Below are the code and all the weights of a small trained network. Each question names an input and a target symbol and asks about switching units off, where a switched-off unit gives its printed mean instead of its output.

import numpy as np


def w(rows, s, z=0):
    codes = np.array(rows[::2]) - 128.0
    scale = np.full(codes.shape[1], s)
    scale[-1] = z or s
    return codes * scale


def norm(h):
    return h / np.sqrt((h * h).mean(-1, keepdims=True) + 1e-5)


def f(y):
    return np.maximum(y, 0)


def softmax(a):
    e = np.exp(a - a.max(-1, keepdims=True))
    return e / e.sum(-1, keepdims=True)


def log_softmax(a):
    a = a - a.max(-1, keepdims=True)
    return a - np.log(np.exp(a).sum(-1, keepdims=True))


def net(x, mask):
    ids = ['ΣΨβγεζηθλμξ'.index(c) for c in x.split()]
    T = len(ids)
    res = E[ids] + P[:T]
    r = norm(res)
    for j in range(3):
        rows = slice(2 * j, 2 * j + 2)
        q, k, v = (r @ M[0][rows].T for M in (Q, K, V))
        z = softmax(np.where(np.tri(T) > 0, q @ k.T / 2**0.5, -1e9)) @ v
        o = O[0][rows]
        res = res + np.where(mask[j], z, o[:, -1]) @ o[:, :-1]
    y = f(norm(res) @ A[0][:, :-1].T + A[0][:, -1])
    res = res + np.where(mask[3:11], y, B[0][:, -1]) @ B[0][:, :-1]
    return log_softmax(norm(res)[-1] @ U[:, :-1].T + U[:, -1])


Q, K, V, O, A, B = {}, {}, {}, {}, {}, {}
E = w([
[105,145,71,110,190,109],'Σ',
[134,121,112,114,87,138],'Ψ',
[172,117,176,90,142,110],'β',
[175,114,174,90,147,135],'γ',
[153,107,92,184,153,118],'ε',
[135,158,167,254,104,134],'ζ',
[110,172,145,116,114,135],'η',
[111,157,112,163,152,128],'θ',
[134,104,69,160,152,135],'λ',
[108,162,137,109,115,150],'μ',
[135,131,118,124,86,113],'ξ',
],0.0044)
P = w([
[38,58,184,132,127,118],'0',
[249,241,79,132,86,140],'1',
[221,194,107,128,102,125],'2',
[97,152,124,118,105,134],'3',
[112,156,124,123,104,130],'4',
[168,172,115,124,122,129],'5',
[156,157,124,123,125,130],'6',
[125,145,130,117,117,126],'7',
[136,149,127,117,124,126],'8',
[142,138,125,105,131,132],'9',
[136,137,130,109,137,122],'10',
[124,131,130,93,142,117],'11',
[141,133,131,108,138,117],'12',
[142,129,133,98,147,110],'13',
],0.002)
Q[0] = w([
[99,172,33,89,122,106],'h1',
[2,127,68,207,97,134],'h1',
[27,126,71,199,109,137],'h2',
[161,97,172,149,170,145],'h2',
[139,179,136,118,54,141],'h3',
[18,150,51,205,93,134],'h3',
],0.0083)
K[0] = w([
[140,170,33,29,164,134],'h1',
[225,232,69,158,143,136],'h1',
[255,227,71,163,96,189],'h2',
[56,114,180,119,92,187],'h2',
[158,141,236,132,59,166],'h3',
[189,247,92,149,109,155],'h3',
],0.0069)
V[0] = w([
[132,150,183,160,91,7],'h1',
[172,93,103,3,74,136],'h1',
[99,97,90,118,60,64],'h2',
[75,144,150,57,135,152],'h2',
[75,174,91,139,187,31],'h3',
[124,99,102,181,183,236],'h3',
],0.0046)
O[0] = w([
[87,113,4,111,177,205,180],'h1',
[217,207,123,227,90,168,170],'h1',
[81,43,230,155,163,233,165],'h2',
[16,126,125,138,74,82,130],'h2',
[77,38,165,186,84,212,113],'h3',
[36,137,147,212,178,36,7],'h3',
],0.0036,0.0018)
A[0] = w([
[32,97,113,223,92,176,178],'n1',
[102,103,60,185,211,156,1],'n2',
[70,1,186,65,116,136,126],'n3',
[150,162,95,39,231,135,105],'n4',
[91,150,83,179,80,235,188],'n5',
[166,64,70,117,68,121,118],'n6',
[24,174,57,147,58,60,103],'n7',
[157,200,74,206,108,106,199],'n8',
],0.0035,0.0026)
B[0] = w([
[242,178,95,143,188,120,184],'n1',
[229,55,235,80,18,3,158],'n2',
[146,168,67,180,65,141,191],'n3',
[66,171,128,226,168,132,194],'n4',
[32,82,165,114,133,65,239],'n5',
[157,90,109,140,215,114,174],'n6',
[230,37,195,108,197,116,144],'n7',
[55,32,136,186,141,114,254],'n8',
],0.0038,0.0031)
U = w([
[156,147,182,227,23,182,4],'Σ',
[212,172,218,92,131,166,115],'Ψ',
[195,209,80,138,221,185,93],'β',
[174,200,126,156,133,35,95],'γ',
[75,89,108,229,229,117,129],'ε',
[104,141,82,20,200,105,125],'ζ',
[106,163,42,123,66,151,195],'η',
[54,73,116,49,113,119,84],'θ',
[128,87,217,136,123,63,198],'λ',
[139,150,163,28,52,75,123],'μ',
[118,83,153,116,140,245,208],'ξ',
],0.011,0.0037)

Each question gives the input, a string of symbols that net reads in full, and the target symbol t.
The units are the heads (2 rows each of Q, K, V and O) and the neurons (one row each of A and B). Each row of codes is followed by its name. A weight is (code - 128) times the scale printed after its matrix; where a second scale follows, it is the last column's (O, A, B and U).
mask holds one flag per unit, heads first, then neurons. A switched-off unit (its flag False) gives its mean, the last column of its rows in O or B, instead of its output. The means were averaged over made-up inputs and are rounded, as every weight is.
A unit's drop is (log p(t) with every unit on - log p(t) with that unit switched off) / (log p(t) with every unit on - log p(t) with every unit switched off).
The circuit of an input: a set's keep is (log p(t) with only the set's units on - log p(t) with every unit switched off) / (log p(t) with every unit on - log p(t) with every unit switched off). Starting from all 11 units, units are removed one at a time, each time the one whose removal leaves the highest keep (on an exact tie, the one counted first), for as long as the keep stays at least 0.8.
circuit, biggest first: the units of the circuit, biggest drop first
unit that matters most: the unit with the biggest drop
k most important neurons: the k neurons with the biggest drops, biggest first
input μ β ξ β Ψ η, target η: unit that matters most : h3
input β β Σ μ β β Σ, target λ: 2 most important neurons : n2, n7
input Σ λ ξ ξ, target Ψ: circuit, biggest first : h2, h3
input η β ε β Ψ, target β: circuit, biggest first : h2, n6
input Ψ Σ Σ Ψ β Σ θ β, target Ψ: circuit, biggest first : h3, h2, n8, n5
input β ε Σ γ, target β: circuit, biggest first : h3, h1
input Σ η β ξ, target θ: circuit, biggest first : n5, n3
input ξ ζ λ η Σ μ η ζ, target λ: circuit, biggest first : h1, h2, n2
input β μ η λ ξ ζ Σ ε γ Ψ μ β ε, target λ: 2 most important neurons : n2, n4
input β ξ ξ β ξ Σ β ζ β λ θ Ψ η β, target β: circuit, biggest first : h1, n4, h3
input η λ Σ λ η, target μ: circuit, biggest first : h1, n8
input Σ β μ, target μ: circuit, biggest first : h1, h2
input Σ ξ λ Ψ β γ γ ξ Ψ Ψ γ β, target Σ: circuit, biggest first : h3, n3
input Ψ λ λ μ, target Ψ: unit that matters most : h1
input γ γ ξ ξ β, target γ: circuit, biggest first : h2, h1
input θ β Ψ β ε μ Ψ ξ θ Ψ Σ β, target θ: circuit, biggest first : h1, n3
input μ β ξ β ξ Σ Σ μ γ, target μ: circuit, biggest first : h2, n8
input β μ ξ, target η: 2 most important neurons : n2, n1
input θ γ Ψ β Ψ β ξ β β β λ β, target θ: 2 most important neurons : n1, n3
input Ψ μ μ Σ ξ, target λ: 2 most important neurons : n7, n8
input η ξ ζ γ, target η: most important neuron : n3
input ε Ψ μ λ ξ Σ μ γ Σ λ Ψ Ψ β, target ε: 3 most important neurons : n3, n4, n2
input Σ η λ μ η β λ, target λ: 2 most important neurons : n2, n4
input ε Σ Ψ Σ ε ζ ξ Σ Σ μ μ ζ ξ ζ, target γ: 4 most important neurons : n1, n2, n8, n3
input ζ Ψ Σ Σ Ψ η γ Σ β, target ζ: 2 most important neurons : n8, n5
